Here is a tiny trained network, its code and every weight. The questions are about switching its units off for an input and a target symbol, where a switched-off unit gives its printed mean instead of its output.

import numpy as np


def w(rows, s, z=0):
    codes = np.array(rows[::2]) - 128.0
    scale = np.full(codes.shape[1], s)
    scale[-1] = z or s
    return codes * scale


def norm(h):
    return h / np.sqrt((h * h).mean(-1, keepdims=True) + 1e-5)


def f(y):
    return np.maximum(y, 0)


def softmax(a):
    e = np.exp(a - a.max(-1, keepdims=True))
    return e / e.sum(-1, keepdims=True)


def log_softmax(a):
    a = a - a.max(-1, keepdims=True)
    return a - np.log(np.exp(a).sum(-1, keepdims=True))


def net(x, mask):
    ids = ['βηλπστ'.index(c) for c in x.split()]
    T = len(ids)
    res = E[ids] + P[:T]
    u = 0
    for l in range(3):
        r = norm(res)
        for j in range(2):
            rows = slice(4 * j, 4 * j + 4)
            q, k, v = (r @ M[l][rows].T for M in (Q, K, V))
            z = softmax(np.where(np.tri(T) > 0, q @ k.T / 4**0.5, -1e9)) @ v
            o = O[l][rows]
            res = res + np.where(mask[u + j], z, o[:, -1]) @ o[:, :-1]
        u += 2
        y = f(norm(res) @ A[l][:, :-1].T + A[l][:, -1])
        res = res + np.where(mask[u : u + 4], y, B[l][:, -1]) @ B[l][:, :-1]
        u += 4
    return log_softmax(norm(res)[-1] @ U[:, :-1].T + U[:, -1])


Q, K, V, O, A, B = {}, {}, {}, {}, {}, {}
E = w([
[45,115,118,56,150,131,141,181],'β',
[136,61,63,122,57,113,89,80],'η',
[87,114,181,198,114,124,146,251],'λ',
[22,141,188,160,127,181,145,69],'π',
[162,100,213,129,181,99,112,57],'σ',
[121,224,96,103,145,59,146,81],'τ',
],0.0022)
P = w([
[36,2,33,213,234,34,60,74],'0',
[34,87,84,161,173,87,34,91],'1',
[50,122,125,135,128,107,38,99],'2',
[75,144,145,108,117,107,65,111],'3',
[95,148,134,104,85,108,96,124],'4',
[117,146,151,92,81,117,116,135],'5',
[127,138,148,84,74,125,143,121],'6',
[148,122,139,81,75,127,173,130],'7',
[163,120,136,78,84,126,186,131],'8',
[185,117,131,78,81,134,207,133],'9',
[184,96,136,68,80,107,227,136],'10',
],0.00099)
Q[0] = w([
[131,112,161,98,121,103,124,72],'0.h0',
[140,188,130,159,143,200,102,149],'0.h0',
[93,98,130,135,131,153,128,140],'0.h0',
[141,188,138,166,153,228,107,152],'0.h0',
[123,45,133,68,160,194,130,188],'0.h1',
[52,93,105,47,155,145,107,34],'0.h1',
[155,152,111,52,117,74,148,254],'0.h1',
[214,108,141,219,141,180,121,138],'0.h1',
],0.0042)
K[0] = w([
[139,90,126,169,144,115,136,75],'0.h0',
[94,203,201,106,139,143,150,147],'0.h0',
[105,108,133,141,124,152,127,172],'0.h0',
[94,197,213,101,133,168,140,147],'0.h0',
[48,198,78,37,162,91,166,173],'0.h1',
[157,117,65,1,140,100,153,14],'0.h1',
[69,59,98,59,167,137,73,235],'0.h1',
[146,212,208,212,99,128,176,186],'0.h1',
],0.004)
V[0] = w([
[125,185,147,158,140,144,111,60],'0.h0',
[121,156,106,91,110,134,139,95],'0.h0',
[87,185,170,126,222,123,150,123],'0.h0',
[174,81,84,115,21,135,106,105],'0.h0',
[143,103,137,143,168,116,108,163],'0.h1',
[144,138,143,127,183,124,131,141],'0.h1',
[144,114,139,116,142,110,121,137],'0.h1',
[183,154,106,69,125,92,135,6],'0.h1',
],0.0026)
O[0] = w([
[177,70,122,100,120,108,177,136,202],'0.h0',
[149,110,127,124,122,150,123,87,190],'0.h0',
[117,52,66,106,170,60,121,110,224],'0.h0',
[163,201,189,134,80,203,149,132,59],'0.h0',
[73,143,151,114,129,126,159,109,94],'0.h1',
[118,160,145,145,129,81,148,122,70],'0.h1',
[102,143,129,123,138,125,141,134,123],'0.h1',
[152,166,147,198,136,92,92,254,254],'0.h1',
],0.0025,0.00078)
A[0] = w([
[135,69,63,157,206,73,136,123,2],'0.n0',
[127,100,101,124,153,129,122,252,32],'0.n1',
[128,128,128,128,128,128,129,128,126],'0.n2',
[199,187,146,120,86,223,142,148,140],'0.n3',
],0.0037,0.001)
B[0] = w([
[146,179,184,103,101,181,140,135,253],'0.n0',
[120,169,151,214,133,101,96,76,187],'0.n1',
[128,128,128,128,128,128,128,128,128],'0.n2',
[148,188,252,72,83,194,193,147,187],'0.n3',
],0.0033,0.0015)
Q[1] = w([
[253,245,147,103,95,80,193,191],'1.h0',
[147,146,129,140,89,160,140,163],'1.h0',
[187,235,132,65,168,12,190,129],'1.h0',
[138,184,132,78,177,53,157,112],'1.h0',
[193,161,26,106,166,125,181,111],'1.h1',
[216,89,181,92,136,119,58,129],'1.h1',
[102,193,65,119,167,108,156,74],'1.h1',
[206,129,90,85,141,144,124,128],'1.h1',
],0.0036)
K[1] = w([
[255,138,137,101,91,132,154,162],'1.h0',
[139,131,113,132,105,136,125,125],'1.h0',
[179,130,148,102,137,125,155,155],'1.h0',
[160,127,154,103,146,126,153,158],'1.h0',
[133,154,92,127,175,91,123,122],'1.h1',
[143,112,193,130,155,141,114,100],'1.h1',
[121,141,69,143,139,109,122,117],'1.h1',
[135,135,146,114,171,113,120,122],'1.h1',
],0.0073)
V[1] = w([
[129,128,128,128,129,128,129,127],'1.h0',
[115,136,118,132,117,135,128,140],'1.h0',
[132,150,14,107,112,27,129,146],'1.h0',
[103,166,121,88,115,149,176,153],'1.h0',
[124,126,121,127,120,126,109,147],'1.h1',
[179,159,191,72,181,130,107,70],'1.h1',
[164,250,143,116,158,76,129,133],'1.h1',
[128,126,128,130,128,127,133,125],'1.h1',
],0.0023)
O[1] = w([
[127,127,128,128,126,128,127,128,124],'1.h0',
[149,139,143,118,147,123,135,129,122],'1.h0',
[27,158,138,106,172,193,32,73,224],'1.h0',
[173,129,135,140,166,157,99,155,132],'1.h0',
[147,135,121,123,137,134,137,136,135],'1.h1',
[71,73,138,127,78,147,212,131,235],'1.h1',
[140,107,134,7,77,191,172,79,253],'1.h1',
[125,127,128,129,126,126,125,127,124],'1.h1',
],0.002,0.00034)
A[1] = w([
[107,105,91,150,146,136,67,92,80],'1.n0',
[135,158,49,174,171,78,136,138,2],'1.n1',
[185,66,4,164,98,105,32,118,46],'1.n2',
[129,63,152,213,123,87,177,150,171],'1.n3',
],0.0034,0.00088)
B[1] = w([
[170,117,105,123,129,160,187,122,187],'1.n0',
[133,131,204,180,113,124,81,156,142],'1.n1',
[168,93,73,237,137,99,190,254,186],'1.n2',
[109,155,110,65,134,149,116,113,254],'1.n3',
],0.0037,0.0017)
Q[2] = w([
[177,163,141,91,106,98,135,115],'2.h0',
[239,114,95,182,142,107,40,111],'2.h0',
[204,119,108,141,128,106,78,99],'2.h0',
[95,150,155,13,68,128,209,112],'2.h0',
[20,181,228,27,121,88,166,62],'2.h1',
[42,212,254,24,107,83,170,67],'2.h1',
[154,75,58,175,118,167,130,179],'2.h1',
[156,222,194,130,46,167,187,182],'2.h1',
],0.007)
K[2] = w([
[102,82,109,161,116,197,163,150],'2.h0',
[64,116,114,142,139,139,91,116],'2.h0',
[78,115,109,151,135,139,102,123],'2.h0',
[223,127,125,148,99,136,185,170],'2.h0',
[198,138,129,138,89,133,107,130],'2.h1',
[197,132,130,140,78,143,106,136],'2.h1',
[52,138,133,101,174,117,142,104],'2.h1',
[72,108,151,110,2,237,96,139],'2.h1',
],0.008)
V[2] = w([
[163,157,79,146,163,1,193,108],'2.h0',
[104,231,7,118,91,112,142,100],'2.h0',
[104,209,209,78,177,143,157,94],'2.h0',
[226,102,81,137,156,51,111,142],'2.h0',
[99,201,96,130,112,147,106,110],'2.h1',
[145,91,39,181,136,101,157,187],'2.h1',
[164,190,173,70,98,147,167,98],'2.h1',
[78,49,146,169,124,151,111,158],'2.h1',
],0.0025)
O[2] = w([
[93,174,16,108,206,76,112,101,247],'2.h0',
[25,175,31,122,102,17,215,176,226],'2.h0',
[234,254,170,132,105,119,103,109,231],'2.h0',
[33,119,131,65,219,117,102,118,58],'2.h0',
[145,146,116,101,137,65,152,102,155],'2.h1',
[146,135,124,150,100,166,187,198,33],'2.h1',
[50,99,117,118,145,80,87,104,254],'2.h1',
[224,110,96,148,133,162,145,123,98],'2.h1',
],0.0026,0.0007)
A[2] = w([
[133,64,212,94,124,130,6,68,58],'2.n0',
[135,77,63,54,186,180,175,189,81],'2.n1',
[160,187,147,255,109,131,148,229,131],'2.n2',
[41,3,134,161,73,100,40,135,4],'2.n3',
],0.0036,0.0023)
B[2] = w([
[171,130,49,136,181,153,126,177,252],'2.n0',
[176,168,154,94,73,158,168,159,230],'2.n1',
[116,123,214,222,156,52,116,165,237],'2.n2',
[115,25,179,153,2,121,45,98,163],'2.n3',
],0.0057,0.0021)
U = w([
[134,131,173,255,150,79,145,186,122],'β',
[159,156,135,47,65,203,193,168,107],'η',
[111,45,151,130,39,152,30,99,194],'λ',
[193,118,61,116,226,172,52,140,132],'π',
[51,168,116,73,138,37,101,63,175],'σ',
[115,80,82,198,139,168,195,6,3],'τ',
],0.0074,0.0015)

Each question gives the input, a string of symbols that net reads in full, and the target symbol t.
The units are the heads (4 rows each of Q, K, V and O) and the neurons (one row each of A and B). Each row of codes is followed by its name. A weight is (code - 128) times the scale printed after its matrix; where a second scale follows, it is the last column's (O, A, B and U).
mask holds one flag per unit, layer by layer, with each layer's heads first. A switched-off unit (its flag False) gives its mean, the last column of its rows in O or B, instead of its output. The means were averaged over made-up inputs and are rounded, as every weight is.
A unit's drop is (log p(t) with every unit on - log p(t) with that unit switched off) / (log p(t) with every unit on - log p(t) with every unit switched off).
The circuit of an input: a set's keep is (log p(t) with only the set's units on - log p(t) with every unit switched off) / (log p(t) with every unit on - log p(t) with every unit switched off). Starting from the 12 units with the biggest drops (on a tie, the unit counted first), units are removed one at a time, each time the one whose removal leaves the highest keep (on an exact tie, the one counted first), for as long as the keep stays at least 0.8.
units of the circuit, in order: the units of the circuit, biggest drop first
most important unit: the unit with the biggest drop
k most important neurons: the k neurons with the biggest drops, biggest first
k most important neurons of layer l: the k neurons of layer l with the biggest drops, biggest first
heads that matter: for each layer, one digit per head in row order, 1 if its drop is at least 0.15 and else 0, layers parted by /
input τ η β, target β: units of the circuit, in order => (0.n1 2.h1 2.n2)
input τ η τ π τ π β σ τ, target η: units of the circuit, in order => (2.h1 2.n1 2.h0 1.n2)
input η τ τ σ σ β, target β: 2 most important neurons => (0.n1 1.n3)
input η β σ β, target η: units of the circuit, in order => (2.h1 2.n1)
input π π τ τ η τ η β τ τ, target σ: units of the circuit, in order => (0.n3 0.h0 2.h1 1.n2)
input σ λ σ λ τ λ τ τ π, target σ: heads that matter => 00 / 00 / 00
input η π λ β λ σ π λ τ π, target η: 3 most important neurons => (1.n3 1.n2 2.n1)
input β τ τ β π λ π σ τ β, target σ: heads that matter => 00 / 00 / 10
input β λ η η π η, target η: units of the circuit, in order => (0.h0 0.n3)
input η σ β λ β τ, target β: units of the circuit, in order => (2.h1 1.n1 2.n2)
input τ π π τ η π, target η: 3 most important neurons => (1.n3 2.n1 1.n2)
input π π β π, target τ: heads that matter => 11 / 00 / 01
input π τ π, target σ: most important unit => 0.n0
input τ β σ π η β β τ β σ, target η: 2 most important neurons => (1.n2 0.n1)
input τ η τ τ η π π τ τ τ σ, target π: most important neuron => (0.n3)
input τ β λ τ π η σ τ, target η: units of the circuit, in order => (2.h0 2.h1 2.n1 1.n2)
input η π λ λ τ λ π λ, target η: heads that matter => 01 / 00 / 01
input β π η π λ σ π τ η λ, target λ: heads that matter => 11 / 00 / 11
input σ τ τ η β β β λ λ, target η: 2 most important neurons of layer 1 => (1.n3 1.n2)
input σ τ η τ η λ, target λ: heads that matter => 11 / 00 / 01
input β π τ λ τ η η π, target λ: heads that matter => 10 / 00 / 00
input η β σ σ, target η: heads that matter => 00 / 11 / 11
input η τ η τ β, target σ: most important neuron of layer 2 => (2.n2)
input τ λ η η β β, target λ: heads that matter => 10 / 00 / 10
input β π σ η η σ τ σ τ τ σ, target π: heads that matter => 10 / 00 / 01
input β σ σ β η λ τ, target β: 2 most important neurons => (1.n1 0.n3)
input β β σ λ β λ η, target β: most important neuron of layer 1 => (1.n2)
input β τ β λ σ σ π β σ λ τ, target σ: heads that matter => 00 / 00 / 01
input β π τ σ π, target π: heads that matter => 00 / 00 / 10
